Here is a tiny trained network, its code and every weight. The questions are about switching its units off for an input and a target symbol, where a switched-off unit gives its printed mean instead of its output.

import numpy as np


def w(rows, s, z=0):
    codes = np.array(rows[::2]) - 128.0
    scale = np.full(codes.shape[1], s)
    scale[-1] = z or s
    return codes * scale


def f(y):
    return np.maximum(y, 0)


def softmax(a):
    e = np.exp(a - a.max(-1, keepdims=True))
    return e / e.sum(-1, keepdims=True)


def log_softmax(a):
    a = a - a.max(-1, keepdims=True)
    return a - np.log(np.exp(a).sum(-1, keepdims=True))


def net(x, mask):
    ids = ['ΘΣαγδεζηλμξπτφψω'.index(c) for c in x.split()]
    T = len(ids)
    res = E[ids] + P[:T]
    r = res
    for j in range(2):
        rows = slice(2 * j, 2 * j + 2)
        q, k, v = (r @ M[0][rows].T for M in (Q, K, V))
        z = softmax(np.where(np.tri(T) > 0, q @ k.T / 2**0.5, -1e9)) @ v
        o = O[0][rows]
        res = res + np.where(mask[j], z, o[:, -1]) @ o[:, :-1]
    y = f(res @ A[0][:, :-1].T + A[0][:, -1])
    res = res + np.where(mask[2:26], y, B[0][:, -1]) @ B[0][:, :-1]
    return log_softmax(res[-1] @ U[:, :-1].T + U[:, -1])


Q, K, V, O, A, B = {}, {}, {}, {}, {}, {}
E = w([
[63,160,127],'Θ',
[172,129,140],'Σ',
[98,248,149],'α',
[179,128,140],'γ',
[179,128,139],'δ',
[120,132,92],'ε',
[180,126,142],'ζ',
[189,161,78],'η',
[151,103,161],'λ',
[176,122,145],'μ',
[170,41,103],'ξ',
[233,132,142],'π',
[125,141,102],'τ',
[88,81,215],'φ',
[54,193,40],'ψ',
[187,162,211],'ω',
],0.018)
P = w([
[86,127,67],'0',
[88,124,115],'1',
[97,117,133],'2',
[109,113,176],'3',
[118,116,219],'4',
[117,107,240],'5',
[122,118,254],'6',
],0.005)
Q[0] = w([
[236,92,163],'head 0',
[102,80,78],'head 0',
[65,148,163],'head 1',
[153,3,26],'head 1',
],0.032)
K[0] = w([
[230,4,245],'head 0',
[99,117,40],'head 0',
[179,167,155],'head 1',
[193,45,149],'head 1',
],0.022)
V[0] = w([
[254,202,69],'head 0',
[136,193,156],'head 0',
[95,143,123],'head 1',
[122,172,110],'head 1',
],0.0078)
O[0] = w([
[129,254,214,115],'head 0',
[70,158,140,128],'head 0',
[131,130,87,239],'head 1',
[104,143,61,255],'head 1',
],0.0062,0.00097)
A[0] = w([
[78,93,121,48],'neuron 0',
[173,80,105,64],'neuron 1',
[131,180,97,157],'neuron 2',
[79,89,110,11],'neuron 3',
[174,194,25,61],'neuron 4',
[145,241,62,3],'neuron 5',
[96,98,213,167],'neuron 6',
[170,104,197,3],'neuron 7',
[88,77,228,45],'neuron 8',
[140,116,10,121],'neuron 9',
[66,155,163,47],'neuron 10',
[210,75,118,81],'neuron 11',
[89,89,146,99],'neuron 12',
[64,140,140,69],'neuron 13',
[188,62,175,112],'neuron 14',
[194,61,79,13],'neuron 15',
[108,97,170,73],'neuron 16',
[96,101,173,43],'neuron 17',
[190,146,202,55],'neuron 18',
[91,93,137,98],'neuron 19',
[105,160,251,101],'neuron 20',
[50,146,144,125],'neuron 21',
[78,139,147,76],'neuron 22',
[157,59,102,56],'neuron 23',
],0.011,0.0066)
B[0] = w([
[112,161,90,137],'neuron 0',
[116,127,43,180],'neuron 1',
[123,147,83,208],'neuron 2',
[154,157,131,133],'neuron 3',
[210,92,154,171],'neuron 4',
[160,224,187,184],'neuron 5',
[118,161,193,211],'neuron 6',
[81,112,141,145],'neuron 7',
[133,130,36,155],'neuron 8',
[123,124,241,197],'neuron 9',
[126,139,204,158],'neuron 10',
[130,60,168,222],'neuron 11',
[104,131,106,151],'neuron 12',
[102,112,178,162],'neuron 13',
[151,122,219,254],'neuron 14',
[103,149,4,193],'neuron 15',
[124,133,89,139],'neuron 16',
[112,138,85,133],'neuron 17',
[168,83,42,176],'neuron 18',
[110,141,112,147],'neuron 19',
[165,123,40,209],'neuron 20',
[74,97,95,201],'neuron 21',
[112,130,181,152],'neuron 22',
[114,144,55,191],'neuron 23',
],0.032,0.0051)
U = w([
[8,131,124,29],'Θ',
[200,148,98,169],'Σ',
[112,254,82,48],'α',
[159,172,76,194],'γ',
[200,193,101,102],'δ',
[161,168,102,253],'ε',
[187,90,156,117],'ζ',
[170,180,74,150],'η',
[153,178,72,145],'λ',
[142,185,63,160],'μ',
[107,39,53,113],'ξ',
[160,164,95,181],'π',
[126,178,78,227],'τ',
[84,197,9,105],'φ',
[134,148,180,152],'ψ',
[196,188,15,8],'ω',
],0.0076,0.0052)

Each question gives the input, a string of symbols that net reads in full, and the target symbol t.
The units are the heads (2 rows each of Q, K, V and O) and the neurons (one row each of A and B). Each row of codes is followed by its name. A weight is (code - 128) times the scale printed after its matrix; where a second scale follows, it is the last column's (O, A, B and U).
mask holds one flag per unit, heads first, then neurons. A switched-off unit (its flag False) gives its mean, the last column of its rows in O or B, instead of its output. The means were averaged over made-up inputs and are rounded, as every weight is.
A unit's drop is (log p(t) with every unit on - log p(t) with that unit switched off) / (log p(t) with every unit on - log p(t) with every unit switched off).
The circuit of an input: a set's keep is (log p(t) with only the set's units on - log p(t) with every unit switched off) / (log p(t) with every unit on - log p(t) with every unit switched off). Starting from the 12 units with the biggest drops (on a tie, the unit counted first), units are removed one at a time, each time the one whose removal leaves the highest keep (on an exact tie, the one counted first), for as long as the keep stays at least 0.8.
circuit, biggest first: the units of the circuit, biggest drop first
unit that matters most: the unit with the biggest drop
top k neurons: the k neurons with the biggest drops, biggest first
heads that matter: for each layer, one digit per head in row order, 1 if its drop is at least 0.15 and else 0, layers parted by /
drop of u: that unit's drop, to one decimal
input ξ ζ ξ γ, target ζ: heads that matter	10
input Θ φ φ φ Σ ζ ω, target ω: circuit, biggest first	neuron 20
input τ Θ φ η, target ξ: heads that matter	10
input τ Θ α η, target δ: circuit, biggest first	head 0; neuron 5; neuron 4
input Θ ξ η, target ζ: circuit, biggest first	neuron 4; neuron 9
input ξ Θ ξ ξ φ ζ, target ξ: top 2 neurons	neuron 11; neuron 15
input τ γ δ λ ξ μ, target ζ: circuit, biggest first	head 0; neuron 14; neuron 15; neuron 11
input φ ξ γ, target ξ: circuit, biggest first	head 0; neuron 5
input ξ ζ δ, target ζ: heads that matter	01
input ξ π ζ, target ω: circuit, biggest first	head 0; neuron 20; neuron 18
input Θ α η λ, target ψ: circuit, biggest first	neuron 15; neuron 6
input η ξ ψ ε Σ λ, target ψ: heads that matter	11
input η γ π, target ω: circuit, biggest first	head 0; neuron 18; neuron 20
input λ Θ ξ δ Θ, target Θ: heads that matter	00
input τ ξ ψ γ π λ, target ω: circuit, biggest first	head 0; neuron 20
input η ξ φ ξ α π ξ, target ξ: unit that matters most	neuron 11
input Θ ζ η, target δ: top 3 neurons	neuron 5; neuron 4; neuron 11
input ω γ ξ μ δ δ α, target α: circuit, biggest first	neuron 5; head 0; neuron 11
input Θ ζ τ, target ψ: circuit, biggest first	neuron 9; head 0
input ε ξ ξ λ, target ζ: unit that matters most	head 0
input φ η δ, target ξ: top 2 neurons	neuron 15; neuron 11
input γ δ ξ Θ ξ ζ ζ, target ζ: top 2 neurons	neuron 15; neuron 14
input ξ Θ γ φ ξ γ, target ξ: top 2 neurons	neuron 15; neuron 11
input Θ φ λ, target ξ: top 3 neurons	neuron 11; neuron 5; neuron 15
input α Θ ε ψ φ α Θ, target Θ: drop of head 1	0.1
input ξ α γ, target ζ: drop of head 1	0.2
input Θ η ξ Θ μ π γ, target ω: unit that matters most	head 0
input γ η Σ φ λ, target ξ: drop of neuron 11	0.4
input Θ Σ φ δ η, target ξ: drop of head 0	1.8
